Here is a tiny trained network, its code and every weight. The questions are about switching its units off for an input and a class, where a switched-off unit gives its printed mean instead of its output.

import numpy as np


def w(rows, s, z=0):
    codes = np.array(rows[::2]) - 128.0
    scale = np.full(codes.shape[1], s)
    scale[-1] = z or s
    return codes * scale


def f(y):
    return y / 2 * (1 + np.tanh(0.7978845608 * (y + 0.044715 * y**3)))


def log_softmax(a):
    a = a - a.max(-1, keepdims=True)
    return a - np.log(np.exp(a).sum(-1, keepdims=True))


def net(x, mask):
    res = np.array(x, float).reshape(1, 6) / 4 @ E
    y = f(res @ A[0][:, :-1].T + A[0][:, -1])
    res = res + np.where(mask, y, B[0][:, -1]) @ B[0][:, :-1]
    return log_softmax(res[-1] @ U[:, :-1].T + U[:, -1])


A, B = {}, {}
E = w([
[175,7,155,144,50,6,115,2],'x0',
[129,125,132,125,103,134,139,140],'x1',
[103,119,113,160,105,124,140,145],'x2',
[222,144,63,217,139,244,226,23],'x3',
[119,107,126,121,85,157,131,145],'x4',
[181,253,90,171,12,111,2,109],'x5',
],0.0087)
A[0] = w([
[145,220,119,146,39,139,48,82,73],'N0',
[74,111,226,110,117,86,29,192,130],'N1',
[91,140,188,110,90,70,48,199,156],'N2',
[195,157,64,192,95,205,168,55,147],'N3',
[69,171,125,62,93,62,105,156,121],'N4',
[202,175,119,195,101,211,202,61,136],'N5',
[166,220,90,168,45,113,20,116,62],'N6',
[185,25,163,164,62,25,79,14,59],'N7',
[111,254,110,135,179,209,114,243,67],'N8',
[82,64,170,99,176,142,215,114,2],'N9',
],0.0082,0.004)
B[0] = w([
[110,70,194,175,195,190,163,111,202],'N0',
[184,109,110,129,137,74,79,172,231],'N1',
[213,125,58,163,190,76,80,185,226],'N2',
[203,88,64,145,149,44,69,206,216],'N3',
[189,98,104,129,145,87,77,153,196],'N4',
[184,147,79,124,183,46,115,168,216],'N5',
[25,58,206,184,192,200,212,140,217],'N6',
[60,222,108,58,7,172,134,47,253],'N7',
[54,192,92,52,1,191,159,68,224],'N8',
[57,68,199,148,187,157,190,120,188],'N9',
],0.0095,0.014)
U = w([
[223,103,54,150,174,75,92,158,248],'0',
[93,210,97,92,30,171,142,86,78],'1',
[93,26,254,177,220,177,181,129,54],'2',
],0.0099,0.0012)

Each question gives the input, the list of numbers given to net, and the class t.
The units are the neurons (one row each of A and B). Each row of codes is followed by its name. A weight is (code - 128) times the scale printed after its matrix; where a second scale follows, it is the last column's (A, B and U).
mask holds one flag per neuron, in row order. A switched-off neuron (its flag False) gives its mean, the last column of its row in B, instead of its output. The means were averaged over made-up inputs and are rounded, as every weight is.
A unit's drop is (log p(t) with every unit on - log p(t) with that unit switched off) / (log p(t) with every unit on - log p(t) with every unit switched off).
The circuit of an input: a set's keep is (log p(t) with only the set's units on - log p(t) with every unit switched off) / (log p(t) with every unit on - log p(t) with every unit switched off). Starting from all 10 units, units are removed one at a time, each time the one whose removal leaves the highest keep (on an exact tie, the one counted first), for as long as the keep stays at least 0.8.
units of the circuit, in order: the units of the circuit, biggest drop first
k most important neurons: the k neurons with the biggest drops, biggest first
drop when u is switched off: that unit's drop, to one decimal
input [-1,-8,-4,3,1,6], class 2: units of the circuit, in order => N6
input [-6,1,0,8,-8,-5], class 0: 2 most important neurons => N3, N5
input [-3,-1,-1,0,8,4], class 2: 2 most important neurons => N7, N6
input [7,1,7,-4,-3,-7], class 1: 3 most important neurons => N7, N6, N0
input [-3,5,-7,-7,7,7], class 0: 2 most important neurons => N2, N1
input [-8,7,-4,1,3,-8], class 1: 3 most important neurons => N8, N6, N0
input [2,-3,-4,0,2,-2], class 1: units of the circuit, in order => N6, N2
input [-8,-7,-8,8,8,3], class 0: 3 most important neurons => N3, N5, N7
input [-3,-1,2,6,-6,-6], class 0: 3 most important neurons => N6, N5, N3
input [7,2,2,-4,5,-7], class 1: 3 most important neurons => N7, N6, N0
input [-6,-5,4,7,2,8], class 2: 3 most important neurons => N6, N0, N2
input [-7,-3,0,8,7,-6], class 0: 3 most important neurons => N3, N5, N7
input [8,1,8,8,-7,-7], class 0: drop when N3 is switched off => 5.3
input [7,6,-7,-5,6,-4], class 1: units of the circuit, in order => N7
input [5,4,3,-5,-4,8], class 2: drop when N6 is switched off => 1.2
input [1,1,-4,8,5,-6], class 0: drop when N5 is switched off => 0.3
